Below are the code and all the weights of a small trained network. Each question names an input and a target symbol and asks about switching units off, where a switched-off unit gives its printed mean instead of its output.

import numpy as np


def w(rows, s, z=0):
    codes = np.array(rows[::2]) - 128.0
    scale = np.full(codes.shape[1], s)
    scale[-1] = z or s
    return codes * scale


def softmax(a):
    e = np.exp(a - a.max(-1, keepdims=True))
    return e / e.sum(-1, keepdims=True)


def log_softmax(a):
    a = a - a.max(-1, keepdims=True)
    return a - np.log(np.exp(a).sum(-1, keepdims=True))


def net(x, mask):
    ids = ['ΘΩαζημπσ'.index(c) for c in x.split()]
    T = len(ids)
    res = E[ids] + P[:T]
    u = 0
    for l in range(2):
        r = res
        for j in range(3):
            rows = slice(3 * j, 3 * j + 3)
            q, k, v = (r @ M[l][rows].T for M in (Q, K, V))
            z = softmax(np.where(np.tri(T) > 0, q @ k.T / 3**0.5, -1e9)) @ v
            o = O[l][rows]
            res = res + np.where(mask[u + j], z, o[:, -1]) @ o[:, :-1]
        u += 3
    return log_softmax(res[-1] @ U[:, :-1].T + U[:, -1])


Q, K, V, O = {}, {}, {}, {}
E = w([
[90,169,205,117,26,205,106,75],'Θ',
[114,53,197,99,230,184,67,130],'Ω',
[175,182,163,136,138,38,86,80],'α',
[125,92,94,198,109,230,147,178],'ζ',
[112,8,141,148,88,38,108,113],'η',
[205,136,141,159,57,143,112,206],'μ',
[186,164,140,105,189,142,170,86],'π',
[67,116,101,175,203,65,168,87],'σ',
],0.012)
P = w([
[77,152,5,2,162,95,115,136],'0',
[219,171,126,138,145,93,131,94],'1',
[190,153,165,145,129,88,147,92],'2',
[158,143,166,171,153,94,128,87],'3',
[132,151,192,204,163,78,117,107],'4',
[120,110,187,185,150,131,162,71],'5',
[100,102,216,201,143,130,157,79],'6',
[89,99,217,218,155,126,153,85],'7',
],0.0059)
Q[0] = w([
[130,31,93,164,211,126,42,207],'L0H0',
[75,94,44,113,119,54,181,185],'L0H0',
[194,142,182,197,145,181,107,178],'L0H0',
[65,66,70,201,140,75,219,146],'L0H1',
[105,165,100,49,19,72,152,130],'L0H1',
[116,170,3,35,67,142,162,203],'L0H1',
[162,73,135,135,70,155,39,216],'L0H2',
[114,122,58,190,94,183,131,218],'L0H2',
[147,141,140,67,225,71,152,67],'L0H2',
],0.0061)
K[0] = w([
[157,71,75,72,231,86,108,201],'L0H0',
[176,135,43,169,128,25,189,196],'L0H0',
[74,105,133,5,155,211,102,149],'L0H0',
[107,90,55,225,147,62,231,110],'L0H1',
[206,173,97,84,3,79,131,136],'L0H1',
[205,189,48,70,97,147,147,147],'L0H1',
[176,34,158,115,68,191,65,226],'L0H2',
[194,130,40,201,94,255,136,219],'L0H2',
[78,133,124,94,211,16,130,26],'L0H2',
],0.0067)
V[0] = w([
[163,92,81,66,245,151,118,178],'L0H0',
[3,77,161,107,162,186,86,87],'L0H0',
[90,184,214,155,43,126,52,89],'L0H0',
[119,205,44,38,71,132,192,178],'L0H1',
[176,190,156,29,137,149,9,136],'L0H1',
[113,107,172,198,182,173,191,87],'L0H1',
[25,86,122,123,205,96,101,60],'L0H2',
[137,65,95,212,69,213,83,218],'L0H2',
[102,130,169,200,174,59,156,43],'L0H2',
],0.0064)
O[0] = w([
[131,134,157,43,65,112,223,177,165],'L0H0',
[18,94,198,106,95,198,140,76,173],'L0H0',
[117,141,169,155,189,128,23,91,115],'L0H0',
[97,199,23,99,177,179,70,159,2],'L0H1',
[166,210,174,35,170,116,96,113,82],'L0H1',
[118,127,194,193,119,172,208,85,215],'L0H1',
[71,99,104,118,116,78,175,2,167],'L0H2',
[124,55,133,102,49,226,67,174,107],'L0H2',
[107,135,158,177,136,48,154,64,204],'L0H2',
],0.0056,0.0041)
Q[1] = w([
[68,133,171,84,186,54,150,41],'L1H0',
[84,189,182,105,249,113,106,40],'L1H0',
[205,158,208,226,147,101,199,46],'L1H0',
[61,136,113,63,125,164,117,226],'L1H1',
[54,209,138,86,213,78,119,2],'L1H1',
[101,129,89,77,95,202,58,179],'L1H1',
[167,132,124,198,117,183,165,212],'L1H2',
[67,84,101,60,88,234,97,193],'L1H2',
[170,108,158,99,79,189,68,182],'L1H2',
],0.0065)
K[1] = w([
[175,76,254,234,92,128,139,89],'L1H0',
[139,148,230,206,99,182,159,98],'L1H0',
[4,9,136,199,75,172,149,112],'L1H0',
[227,215,24,58,158,135,135,176],'L1H1',
[189,131,199,243,128,169,117,88],'L1H1',
[150,235,121,19,163,90,73,115],'L1H1',
[36,168,23,80,121,120,156,123],'L1H2',
[154,164,81,33,152,56,91,163],'L1H2',
[153,166,86,20,135,159,119,138],'L1H2',
],0.0055)
V[1] = w([
[130,64,131,80,139,25,126,101],'L1H0',
[56,105,29,185,49,108,77,174],'L1H0',
[67,91,114,124,132,179,240,94],'L1H0',
[77,191,198,132,151,80,56,69],'L1H1',
[78,170,81,192,162,182,154,48],'L1H1',
[84,2,104,169,45,87,106,128],'L1H1',
[204,137,139,96,104,207,71,190],'L1H2',
[99,95,179,111,72,136,45,75],'L1H2',
[167,198,91,171,170,34,139,103],'L1H2',
],0.0061)
O[1] = w([
[168,52,175,74,31,49,125,100,188],'L1H0',
[251,99,49,189,160,127,88,76,81],'L1H0',
[153,249,150,194,35,137,202,98,231],'L1H0',
[80,96,132,58,125,179,23,55,158],'L1H1',
[71,255,61,209,95,162,51,77,180],'L1H1',
[213,48,93,160,84,82,150,66,168],'L1H1',
[176,125,137,103,199,195,148,175,2],'L1H2',
[206,61,215,113,132,204,99,19,109],'L1H2',
[72,92,50,89,50,100,37,178,164],'L1H2',
],0.0056,0.007)
U = w([
[101,160,126,171,183,214,20,72,253],'Θ',
[96,145,236,55,96,131,208,132,64],'Ω',
[70,53,63,45,117,108,58,155,128],'α',
[194,235,86,229,185,150,189,122,168],'ζ',
[254,16,85,106,92,87,113,80,120],'η',
[118,60,96,135,205,103,132,206,226],'μ',
[11,214,114,135,137,116,158,244,56],'π',
[98,199,36,202,56,98,97,115,58],'σ',
],0.0045,0.0015)

Each question gives the input, a string of symbols that net reads in full, and the target symbol t.
The units are the heads (3 rows each of Q, K, V and O). Each row of codes is followed by its name. A weight is (code - 128) times the scale printed after its matrix; where a second scale follows, it is the last column's (O and U).
mask holds one flag per head, layer by layer. A switched-off head (its flag False) gives its mean, the last column of its rows in O, instead of its output. The means were averaged over made-up inputs and are rounded, as every weight is.
A unit's drop is (log p(t) with every unit on - log p(t) with that unit switched off) / (log p(t) with every unit on - log p(t) with every unit switched off).
The circuit of an input: a set's keep is (log p(t) with only the set's units on - log p(t) with every unit switched off) / (log p(t) with every unit on - log p(t) with every unit switched off). Starting from all 6 units, units are removed one at a time, each time the one whose removal leaves the highest keep (on an exact tie, the one counted first), for as long as the keep stays at least 0.8.
circuit, biggest first: the units of the circuit, biggest drop first
most important unit: the unit with the biggest drop
which heads matter: for each layer, one digit per head in row order, 1 if its drop is at least 0.15 and else 0, layers parted by /
input ζ μ ζ Ω α, target Ω: circuit, biggest first : [L0H1; L1H0; L1H2; L0H0]
input α ζ ζ π, target ζ: which heads matter : 001 / 000
input ζ α ζ, target ζ: circuit, biggest first : [L1H0; L1H2; L0H0; L0H2]
input π σ Θ α μ μ, target π: circuit, biggest first : [L0H2; L1H1; L1H2; L0H1]
input Ω η η Θ π, target Θ: circuit, biggest first : [L0H0; L1H1]
input π Ω Θ Ω, target Ω: circuit, biggest first : [L0H1; L1H0; L0H0]
input η π π, target η: most important unit : L0H0
input π π ζ μ ζ Ω η α, target η: circuit, biggest first : [L1H1; L0H1]
input α ζ Ω ζ Ω ζ Ω π, target Ω: which heads matter : 110 / 100
input σ ζ π Θ α α, target Θ: circuit, biggest first : [L0H0; L1H1; L1H2]
input σ σ π α, target σ: circuit, biggest first : [L0H2; L1H2; L1H1]
input π π α σ σ ζ ζ α, target ζ: circuit, biggest first : [L0H2; L1H0; L1H2]
input μ ζ ζ π σ μ α α, target σ: circuit, biggest first : [L0H1; L0H2; L1H2; L1H1]
input μ σ Ω Ω π, target Ω: circuit, biggest first : [L1H0; L0H1; L0H0]
input ζ ζ α, target ζ: which heads matter : 001 / 000
input α π Θ α Θ ζ, target α: circuit, biggest first : [L0H2; L1H0; L1H2; L0H1]
input α η α Ω α, target Ω: circuit, biggest first : [L1H0; L0H1; L1H2]
input σ ζ ζ η σ Ω Ω μ, target σ: most important unit : L0H2
input Ω ζ π Ω σ σ, target σ: circuit, biggest first : [L0H2; L1H2; L1H1]
input μ ζ μ ζ σ ζ ζ, target μ: circuit, biggest first : [L0H2; L1H0; L1H1; L0H1]
input α μ σ Θ μ Θ, target Θ: which heads matter : 100 / 000
input α α σ η μ ζ ζ, target α: which heads matter : 001 / 101
input σ Θ ζ Θ α σ, target σ: most important unit : L0H1
input Θ μ Ω Ω μ, target Θ: which heads matter : 111 / 111
input μ ζ σ η, target η: which heads matter : 000 / 110
input η ζ σ Ω, target Ω: which heads matter : 110 / 100
input η ζ σ ζ ζ Ω Θ ζ, target η: most important unit : L0H2
input Ω ζ π η, target η: which heads matter : 010 / 010
input ζ ζ σ Ω ζ μ μ, target ζ: which heads matter : 001 / 101
